[  0.6 -15.2   3.8  19.7  13.3  27.7   4.1  -2.2 -51.9  -6.8  12.4  12.3
  49.2 -19.7 -48.6  -5.6   7.9  21.5  18.6 -24.2  -7.1  23.4   7.9  -4.0
 -47.1 -12.3 -15.1] : Hr
[ 11.8  -3.8  -2.0 -15.6  43.3  -5.2  -9.2  21.2  10.0  -3.5  -3.6   0.5
 -32.6  11.2 -38.6 -10.8 -28.0 -17.4 -11.1 -17.8 -21.1 -11.4  -4.1  27.1
  -0.9 -19.1 -17.8] : Hr
[ -2.9 -12.1   3.0  44.8   8.0 -21.3  23.8   3.2  -6.4   0.1  -0.1  27.9
   2.3   4.6  -0.1 -11.5  -2.7   2.5 -17.8  -9.0  20.4  19.8  -3.8 -12.3
  -8.3  21.9   2.0] : Hr
[ -8.4  -9.5   0.8  12.4   1.5 -13.6  -2.6  20.1  -2.6   3.3  -3.8  12.2
  14.8 -22.1  20.9  -2.5   3.5   2.7  -4.5   1.9  -2.9 -12.3   4.9 -15.8
  45.0  -3.8   9.5] : Bb
[ 25.2 -18.1  -8.5   1.5  17.0  -5.5  -9.2 -19.2  -1.2 -10.0  -1.8  22.6
 -25.2  38.9 -23.7   9.3 -13.0   2.3 -77.2   6.5  23.6  19.4  -7.6  83.4
 -62.0  28.6 -11.4] : bt
[-13.5   9.5  20.6  -9.5 -10.7 -17.4   6.1 -33.3 -15.8   0.7 -12.9  12.4
   2.3  18.1   9.0  22.7 -14.3 -12.8 -11.4  -0.5  10.5  -9.8   5.0  20.9
 -46.5  -2.2 -16.5] : Hr
[  5.5  12.4 -10.2   5.8  18.6 -17.6  -4.7 -19.8  -8.0   0.7  -0.3  -1.3
   3.2  -2.7   6.5  -3.4  -5.4 -31.3  -0.6  -8.3   1.3 -10.4  -1.1 -19.5
  17.8   3.7  11.5] : Bb
[  9.8   4.3   7.0 -16.0   9.3 -18.3 -29.7   5.3 -37.5  -0.4  -0.2  19.7
   4.1 -14.5   3.0   3.0   3.0  -9.8 -22.4 -15.8  58.2 -13.4 -11.5  -4.6
 -12.0  -5.0  -5.7] : sl
[  2.8   3.5   6.9   7.1   3.3 -25.0 -26.6  -5.6  -6.1  14.5  -6.1  16.7
  22.6  -8.9  15.0   5.5   3.6 -11.9   1.1  -8.3  -9.4  -6.6   0.3 -13.3
  22.4  -3.0   5.2] : Bb
[  6.1   9.9   2.8  14.9  14.1 -15.5   7.1   2.4  10.8 -18.1  11.6 -10.0
  -5.9  15.6  -4.2 -17.8  27.7  35.8  22.2  19.3   7.3   9.3  -4.2  48.6
   2.2   3.3  50.3] : Hr
[  4.1   6.8  30.0   2.2  20.5 -26.1 -34.3  -9.6  23.6 -14.5   9.0   4.7
 -22.4  18.1 -26.4 -44.7  -3.9  -0.5  -1.2   5.2   4.3  -3.3   6.4  15.1
 -83.4   8.3   8.0] : sl
[  0.0   7.9  28.7 -23.9  27.7 -11.4   9.7 -28.2 -26.6  19.0   5.7  50.6
  21.0   7.5  25.7  37.0  14.9  26.7  -5.0 -12.1   8.2  -4.3   3.9  10.3
 -53.3  14.6   6.9] : bt
[  0.0   1.1  12.6   3.7  29.7 -41.4 -22.3   3.7  12.8  -7.2  -7.5   9.8
 -83.4   9.0  -4.3   1.3   2.2 -15.5   4.3   4.4   8.6  -3.0   5.2  19.3
  17.7   3.1  24.1] : Bb
[  4.8  -4.3  15.4   1.7  10.9 -24.4 -25.4  -1.4   6.4   6.2 -14.4  20.1
  -2.3  -0.1  -0.3  -6.1  -6.0 -10.5  -4.6  -3.0  -3.2 -14.5  -3.1 -19.0
  -7.3  -0.6  -1.3] : Bb
[ -6.4   7.1   7.1  10.7  16.2 -34.7  -5.5  -4.3 -20.0  16.9  -5.4   5.5
  -9.6   5.4  12.8   2.0  -1.2   0.1   1.8   2.1  30.8 -14.2 -44.9  14.6
   3.1 -14.8  14.0] : Bb
[  7.5  -8.2 -12.6  21.2   6.9  -6.6 -27.1  -3.2  13.7   6.0  -9.1  -3.4
 -13.0  -3.2 -23.3 -19.0  -5.9 -31.3 -83.4   8.6  12.9  -4.3  11.9   6.4
 -23.6   2.4   3.1] : sl
[  4.7  -1.0   2.6  -8.7   4.1 -12.4 -22.6  -5.8 -11.1  -4.6   7.3  16.4
  -7.4   9.9 -15.0  -7.1  -3.4 -11.9   1.4   5.1   6.2   2.4  -0.2   5.6
 -23.9   1.6  -7.6] : sl
